Below is a small trained network, with its code and all its weights. Each question gives an input and a class and asks what happens when units are switched off, that is, made to give their printed mean instead of their output.

import numpy as np


def w(rows, s, z=0):
    codes = np.array(rows[::2]) - 128.0
    scale = np.full(codes.shape[1], s)
    scale[-1] = z or s
    return codes * scale


def f(y):
    return y / 2 * (1 + np.tanh(0.7978845608 * (y + 0.044715 * y**3)))


def log_softmax(a):
    a = a - a.max(-1, keepdims=True)
    return a - np.log(np.exp(a).sum(-1, keepdims=True))


def net(x, mask):
    res = np.array(x, float).reshape(1, 7) / 4 @ E
    y = f(res @ A[0][:, :-1].T + A[0][:, -1])
    res = res + np.where(mask, y, B[0][:, -1]) @ B[0][:, :-1]
    return log_softmax(res[-1] @ U[:, :-1].T + U[:, -1])


A, B = {}, {}
E = w([
[174,235,171],'x0',
[48,187,92],'x1',
[128,127,129],'x2',
[126,127,127],'x3',
[166,152,11],'x4',
[129,127,129],'x5',
[129,129,128],'x6',
],0.013)
A[0] = w([
[159,237,177,240],'N1',
[157,85,113,99],'N2',
[119,32,46,229],'N3',
[237,112,96,92],'N4',
[60,157,109,255],'N5',
[166,62,225,157],'N6',
[21,138,208,130],'N7',
[131,36,83,226],'N8',
[159,74,229,170],'N9',
[235,71,99,173],'N10',
[3,110,169,158],'N11',
[134,24,88,252],'N12',
],0.013,0.0043)
B[0] = w([
[152,250,141,251],'N1',
[130,125,175,152],'N2',
[81,132,157,247],'N3',
[172,110,147,181],'N4',
[82,87,128,206],'N5',
[79,158,53,226],'N6',
[153,95,177,226],'N7',
[104,130,146,224],'N8',
[95,153,67,226],'N9',
[159,154,171,202],'N10',
[159,65,141,222],'N11',
[68,131,169,236],'N12',
],0.013)
U = w([
[20,102,76,152],'0',
[106,135,227,158],'1',
[123,167,19,197],'2',
[251,112,157,2],'3',
[116,13,154,118],'4',
],0.014,0.0028)

Each question gives the input, the list of numbers given to net, and the class t.
The units are the neurons (one row each of A and B). Each row of codes is followed by its name. A weight is (code - 128) times the scale printed after its matrix; where a second scale follows, it is the last column's (A, B and U).
mask holds one flag per neuron, in row order. A switched-off neuron (its flag False) gives its mean, the last column of its row in B, instead of its output. The means were averaged over made-up inputs and are rounded, as every weight is.
A unit's drop is (log p(t) with every unit on - log p(t) with that unit switched off) / (log p(t) with every unit on - log p(t) with every unit switched off).
The circuit of an input: a set's keep is (log p(t) with only the set's units on - log p(t) with every unit switched off) / (log p(t) with every unit on - log p(t) with every unit switched off). Starting from all 12 units, units are removed one at a time, each time the one whose removal leaves the highest keep (on an exact tie, the one counted first), for as long as the keep stays at least 0.8.
circuit, biggest first: the units of the circuit, biggest drop first
most important unit: the unit with the biggest drop
k most important neurons: the k neurons with the biggest drops, biggest first
drop of u: that unit's drop, to one decimal
input [-8,0,-3,-6,4,-7,-7], class 1: most important unit	N6
input [3,0,-6,8,3,-8,1], class 3: circuit, biggest first	(N6 N12)
input [-1,6,3,-7,8,3,5], class 0: 2 most important neurons	(N1 N5)
input [-7,2,0,3,-7,-2,3], class 4: 2 most important neurons	(N11 N7)
input [-5,-7,-7,-1,1,0,3], class 1: 2 most important neurons	(N10 N2)
input [1,-5,-6,-4,4,8,-5], class 3: 2 most important neurons	(N4 N5)
input [4,-5,-3,-4,1,-7,4], class 3: 2 most important neurons	(N4 N10)
input [7,-1,3,-2,5,1,-7], class 3: 3 most important neurons	(N6 N9 N4)
input [5,6,8,-8,1,6,-4], class 2: 2 most important neurons	(N12 N3)
input [-5,1,-4,0,0,0,5], class 4: 4 most important neurons	(N1 N6 N9 N11)
input [-7,-8,-5,3,0,-2,5], class 0: 3 most important neurons	(N6 N9 N1)
input [-7,-8,8,-4,-2,-7,-5], class 0: 2 most important neurons	(N6 N9)
input [3,-5,-3,5,1,5,-7], class 3: 2 most important neurons	(N4 N10)
input [1,-4,0,5,8,-2,1], class 3: circuit, biggest first	(N4)
input [1,8,6,-2,0,2,-5], class 1: 3 most important neurons	(N6 N9 N7)
input [-7,-2,-4,6,-6,8,5], class 0: drop of N9	0.2
input [4,0,-1,-7,4,8,-1], class 3: drop of N3	0.1
input [-3,3,-3,-3,-8,-1,-7], class 4: drop of N7	0.2
